Here is a tiny trained network, its code and every weight. The questions are about switching its units off for an input and a class, where a switched-off unit gives its printed mean instead of its output.

import numpy as np


def w(rows, s, z=0):
    codes = np.array(rows[::2]) - 128.0
    scale = np.full(codes.shape[1], s)
    scale[-1] = z or s
    return codes * scale


def f(y):
    return y / 2 * (1 + np.tanh(0.7978845608 * (y + 0.044715 * y**3)))


def log_softmax(a):
    a = a - a.max(-1, keepdims=True)
    return a - np.log(np.exp(a).sum(-1, keepdims=True))


def net(x, mask):
    res = np.array(x, float).reshape(1, 3) / 4 @ E
    y = f(res @ A[0][:, :-1].T + A[0][:, -1])
    res = res + np.where(mask, y, B[0][:, -1]) @ B[0][:, :-1]
    return log_softmax(res[-1] @ U[:, :-1].T + U[:, -1])


A, B = {}, {}
E = w([
[204,109,80,168,252,62,181],'x0',
[75,208,177,208,97,36,205],'x1',
[150,122,95,201,51,89,2],'x2',
],0.0075)
A[0] = w([
[182,88,89,45,153,221,87,62],'neuron 0',
[232,118,33,169,208,76,158,62],'neuron 1',
[178,58,45,79,170,221,76,122],'neuron 2',
[112,136,179,38,203,167,206,4],'neuron 3',
[181,123,79,191,100,67,3,58],'neuron 4',
[148,59,38,55,152,192,87,111],'neuron 5',
[41,158,214,71,45,203,75,8],'neuron 6',
[140,128,60,219,95,95,19,47],'neuron 7',
[68,158,179,99,50,216,103,182],'neuron 8',
[54,251,194,205,140,57,181,77],'neuron 9',
],0.0065,0.0029)
B[0] = w([
[87,204,121,124,63,29,123,225],'neuron 0',
[193,26,254,110,230,82,68,231],'neuron 1',
[114,184,89,124,105,40,99,251],'neuron 2',
[48,155,229,16,129,248,223,206],'neuron 3',
[51,169,203,21,151,236,188,225],'neuron 4',
[112,220,99,153,81,12,128,232],'neuron 5',
[175,71,214,124,224,62,59,239],'neuron 6',
[77,153,209,4,156,184,191,215],'neuron 7',
[225,50,151,141,208,88,80,253],'neuron 8',
[106,216,114,120,105,14,80,244],'neuron 9',
],0.0075,0.0054)
U = w([
[93,246,91,138,85,28,109,98],'0',
[237,8,199,123,189,101,91,94],'1',
[31,172,177,37,126,254,153,122],'2',
[168,111,43,182,115,168,120,249],'3',
[132,84,73,197,89,211,138,89],'4',
[133,100,48,195,86,230,133,83],'5',
],0.0093,0.014)

Each question gives the input, the list of numbers given to net, and the class t.
The units are the neurons (one row each of A and B). Each row of codes is followed by its name. A weight is (code - 128) times the scale printed after its matrix; where a second scale follows, it is the last column's (A, B and U).
mask holds one flag per neuron, in row order. A switched-off neuron (its flag False) gives its mean, the last column of its row in B, instead of its output. The means were averaged over made-up inputs and are rounded, as every weight is.
A unit's drop is (log p(t) with every unit on - log p(t) with that unit switched off) / (log p(t) with every unit on - log p(t) with every unit switched off).
The circuit of an input: a set's keep is (log p(t) with only the set's units on - log p(t) with every unit switched off) / (log p(t) with every unit on - log p(t) with every unit switched off). Starting from all 10 units, units are removed one at a time, each time the one whose removal leaves the highest keep (on an exact tie, the one counted first), for as long as the keep stays at least 0.8.
circuit, biggest first: the units of the circuit, biggest drop first
unit that matters most: the unit with the biggest drop
k most important neurons: the k neurons with the biggest drops, biggest first
drop when u is switched off: that unit's drop, to one decimal
input [8,-8,2], class 0: circuit, biggest first => neuron 5
input [-7,5,7], class 1: circuit, biggest first => neuron 8; neuron 6
input [-7,2,7], class 1: 3 most important neurons => neuron 8; neuron 6; neuron 3
input [-8,-6,5], class 1: 3 most important neurons => neuron 8; neuron 6; neuron 9
input [-4,-3,5], class 2: 3 most important neurons => neuron 4; neuron 7; neuron 1
input [-8,-8,4], class 0: 3 most important neurons => neuron 5; neuron 0; neuron 2
input [4,-4,-6], class 2: 4 most important neurons => neuron 3; neuron 8; neuron 9; neuron 6
input [3,-4,-5], class 2: 4 most important neurons => neuron 3; neuron 9; neuron 8; neuron 6
input [-6,-5,0], class 1: 3 most important neurons => neuron 8; neuron 6; neuron 9
input [-5,-8,8], class 0: 4 most important neurons => neuron 5; neuron 2; neuron 0; neuron 3
input [3,-2,-5], class 2: 3 most important neurons => neuron 3; neuron 8; neuron 6
input [7,-7,-7], class 0: circuit, biggest first => neuron 5; neuron 0
input [-5,-6,-3], class 0: circuit, biggest first => neuron 0; neuron 5
input [7,5,5], class 1: unit that matters most => neuron 1
input [0,3,1], class 3: 2 most important neurons => neuron 5; neuron 0
input [0,0,-3], class 3: 3 most important neurons => neuron 4; neuron 7; neuron 1
input [6,-5,8], class 2: 2 most important neurons => neuron 4; neuron 7
input [-6,-1,6], class 1: 3 most important neurons => neuron 8; neuron 6; neuron 3
input [-4,3,0], class 1: drop when neuron 5 is switched off => 0.2
input [-3,-2,1], class 3: drop when neuron 8 is switched off => -0.1
input [-7,2,8], class 2: circuit, biggest first => neuron 4
input [7,-7,-3], class 0: drop when neuron 5 is switched off => 0.6
